Below is a small trained network, with its code and all its weights. Each question gives an input and a target symbol and asks what happens when units are switched off, that is, made to give their printed mean instead of their output.

import numpy as np


def w(rows, s, z=0):
    codes = np.array(rows[::2]) - 128.0
    scale = np.full(codes.shape[1], s)
    scale[-1] = z or s
    return codes * scale


def norm(h):
    return h / np.sqrt((h * h).mean(-1, keepdims=True) + 1e-5)


def f(y):
    return np.maximum(y, 0)


def softmax(a):
    e = np.exp(a - a.max(-1, keepdims=True))
    return e / e.sum(-1, keepdims=True)


def log_softmax(a):
    a = a - a.max(-1, keepdims=True)
    return a - np.log(np.exp(a).sum(-1, keepdims=True))


def net(x, mask):
    ids = ['αγδζστφψ'.index(c) for c in x.split()]
    T = len(ids)
    res = E[ids] + P[:T]
    u = 0
    for l in range(3):
        r = norm(res)
        for j in range(2):
            rows = slice(2 * j, 2 * j + 2)
            q, k, v = (r @ M[l][rows].T for M in (Q, K, V))
            z = softmax(np.where(np.tri(T) > 0, q @ k.T / 2**0.5, -1e9)) @ v
            o = O[l][rows]
            res = res + np.where(mask[u + j], z, o[:, -1]) @ o[:, :-1]
        u += 2
        y = f(norm(res) @ A[l][:, :-1].T + A[l][:, -1])
        res = res + np.where(mask[u : u + 8], y, B[l][:, -1]) @ B[l][:, :-1]
        u += 8
    return log_softmax(norm(res)[-1] @ U[:, :-1].T + U[:, -1])


Q, K, V, O, A, B = {}, {}, {}, {}, {}, {}
E = w([
[255,49,121],'α',
[180,86,118],'γ',
[194,114,120],'δ',
[99,111,239],'ζ',
[136,113,146],'σ',
[134,133,202],'τ',
[125,144,176],'φ',
[22,176,127],'ψ',
],0.0066)
P = w([
[156,154,71],'0',
[31,2,223],'1',
[172,188,102],'2',
[98,14,150],'3',
[182,201,118],'4',
[90,39,149],'5',
[171,207,139],'6',
[56,55,137],'7',
[191,197,149],'8',
[85,50,88],'9',
[168,214,176],'10',
[81,52,71],'11',
[141,245,198],'12',
],0.0041)
Q[0] = w([
[21,61,121],'L0H1',
[2,134,145],'L0H1',
[156,174,59],'L0H2',
[60,81,146],'L0H2',
],0.0094)
K[0] = w([
[255,44,95],'L0H1',
[191,107,191],'L0H1',
[73,112,189],'L0H2',
[154,184,39],'L0H2',
],0.0097)
V[0] = w([
[238,80,135],'L0H1',
[172,69,234],'L0H1',
[190,255,15],'L0H2',
[103,92,121],'L0H2',
],0.0036)
O[0] = w([
[11,118,93,226],'L0H1',
[71,86,166,255],'L0H1',
[150,41,3,56],'L0H2',
[147,124,136,111],'L0H2',
],0.004,0.00091)
A[0] = w([
[161,172,128,79],'L0N1',
[139,254,142,108],'L0N2',
[163,174,116,88],'L0N3',
[219,123,182,140],'L0N4',
[158,254,255,102],'L0N5',
[221,246,131,44],'L0N6',
[108,42,112,7],'L0N7',
[149,222,89,93],'L0N8',
],0.0071,0.002)
B[0] = w([
[155,155,126,149],'L0N1',
[98,222,137,197],'L0N2',
[144,146,95,148],'L0N3',
[86,107,209,207],'L0N4',
[51,45,246,254],'L0N5',
[194,190,210,195],'L0N6',
[93,141,206,173],'L0N7',
[98,184,148,159],'L0N8',
],0.012,0.0051)
Q[1] = w([
[115,238,77],'L1H1',
[211,69,126],'L1H1',
[157,251,177],'L1H2',
[141,180,148],'L1H2',
],0.013)
K[1] = w([
[205,11,124],'L1H1',
[5,160,85],'L1H1',
[43,18,47],'L1H2',
[92,78,90],'L1H2',
],0.011)
V[1] = w([
[126,96,140],'L1H1',
[246,132,177],'L1H1',
[162,59,157],'L1H2',
[148,151,76],'L1H2',
],0.012)
O[1] = w([
[165,78,126,150],'L1H1',
[253,70,226,120],'L1H1',
[131,48,47,169],'L1H2',
[211,230,109,2],'L1H2',
],0.0064,0.0053)
A[1] = w([
[255,117,133,177],'L1N1',
[190,106,78,151],'L1N2',
[181,151,99,180],'L1N3',
[145,30,130,23],'L1N4',
[157,204,53,231],'L1N5',
[178,73,64,8],'L1N6',
[162,116,60,31],'L1N7',
[48,137,122,129],'L1N8',
],0.0088,0.0012)
B[1] = w([
[159,53,197,143],'L1N1',
[197,98,109,135],'L1N2',
[140,165,149,134],'L1N3',
[34,151,129,206],'L1N4',
[64,208,208,143],'L1N5',
[130,108,7,135],'L1N6',
[169,171,57,133],'L1N7',
[139,84,210,255],'L1N8',
],0.012,0.0039)
Q[2] = w([
[125,87,156],'L2H1',
[161,250,128],'L2H1',
[204,213,198],'L2H2',
[175,66,103],'L2H2',
],0.012)
K[2] = w([
[132,104,119],'L2H1',
[141,12,217],'L2H1',
[61,195,247],'L2H2',
[90,156,74],'L2H2',
],0.011)
V[2] = w([
[144,156,79],'L2H1',
[255,51,180],'L2H1',
[198,85,225],'L2H2',
[156,39,94],'L2H2',
],0.013)
O[2] = w([
[82,96,127,49],'L2H1',
[117,154,251,83],'L2H1',
[241,205,139,254],'L2H2',
[122,190,95,94],'L2H2',
],0.011,0.0068)
A[2] = w([
[103,156,150,121],'L2N1',
[200,131,90,146],'L2N2',
[91,199,119,88],'L2N3',
[128,129,127,92],'L2N4',
[213,98,126,158],'L2N5',
[113,248,124,252],'L2N6',
[80,75,143,86],'L2N7',
[110,136,75,115],'L2N8',
],0.014,0.0018)
B[2] = w([
[144,135,116,228],'L2N1',
[141,103,239,154],'L2N2',
[85,206,126,168],'L2N3',
[130,113,128,128],'L2N4',
[225,43,72,233],'L2N5',
[124,254,27,255],'L2N6',
[160,189,200,240],'L2N7',
[168,158,47,150],'L2N8',
],0.015,0.0039)
U = w([
[213,29,121,174],'α',
[110,109,83,254],'γ',
[181,166,115,80],'δ',
[19,56,156,167],'ζ',
[97,133,165,84],'σ',
[85,107,181,81],'τ',
[112,140,177,52],'φ',
[104,254,80,169],'ψ',
],0.0088,0.0039)

Each question gives the input, a string of symbols that net reads in full, and the target symbol t.
The units are the heads (2 rows each of Q, K, V and O) and the neurons (one row each of A and B). Each row of codes is followed by its name. A weight is (code - 128) times the scale printed after its matrix; where a second scale follows, it is the last column's (O, A, B and U).
mask holds one flag per unit, layer by layer, with each layer's heads first. A switched-off unit (its flag False) gives its mean, the last column of its rows in O or B, instead of its output. The means were averaged over made-up inputs and are rounded, as every weight is.
A unit's drop is (log p(t) with every unit on - log p(t) with that unit switched off) / (log p(t) with every unit on - log p(t) with every unit switched off).
most important unit: the unit with the biggest drop
k most important neurons: the k neurons with the biggest drops, biggest first
top k neurons in layer l: the k neurons of layer l with the biggest drops, biggest first
heads that matter: for each layer, one digit per head in row order, 1 if its drop is at least 0.15 and else 0, layers parted by /
input α α α δ ζ φ, target ψ: 2 most important neurons	(L0N5 L1N1)
input α ψ ψ α, target ψ: heads that matter	00 / 10 / 01
input σ α ζ σ, target γ: heads that matter	11 / 10 / 10
input ψ α ζ α γ γ α γ α φ ψ ζ, target α: 2 most important neurons	(L0N5 L2N5)
input ψ α ψ ψ ψ γ α ζ, target α: 2 most important neurons	(L0N5 L1N4)
input ψ γ φ τ, target α: most important unit	L0H1
input α γ φ ζ, target ψ: heads that matter	00 / 10 / 01
input γ α α, target α: 4 most important neurons	(L0N5 L0N6 L0N4 L0N2)
input γ ψ φ α σ α τ τ γ τ ψ α, target ζ: top 4 neurons in layer 0	(L0N6 L0N2 L0N5 L0N8)
input σ γ ψ α, target γ: heads that matter	11 / 10 / 11
input ψ ψ ψ σ γ σ ψ φ, target α: heads that matter	10 / 01 / 00
input α α α ζ, target ψ: top 3 neurons in layer 1	(L1N1 L1N4 L1N2)
input γ ψ α α α τ ψ τ ζ γ, target ζ: heads that matter	11 / 00 / 01
input γ ζ ζ, target ζ: 3 most important neurons	(L0N6 L0N5 L0N2)
input ψ ψ φ ζ α α γ δ α φ, target α: most important unit	L2H2
input α ψ φ γ τ ψ ψ δ, target ψ: 2 most important neurons	(L0N5 L0N2)
input γ τ α σ, target ζ: top 4 neurons in layer 0	(L0N6 L0N2 L0N5 L0N8)
input ψ γ τ γ ψ ψ σ δ α ψ, target α: heads that matter	10 / 01 / 01
input σ γ γ φ ψ ζ ψ α, target γ: 3 most important neurons	(L0N5 L0N4 L0N6)
input γ α ψ ψ δ ψ α σ ψ δ ψ α, target ζ: top 3 neurons in layer 0	(L0N6 L0N2 L0N8)
input ψ ψ δ α ψ φ δ ζ φ ψ φ γ, target α: 2 most important neurons	(L0N5 L2N5)
input σ ζ α φ δ ψ τ ψ ψ γ δ φ, target γ: heads that matter	11 / 11 / 10
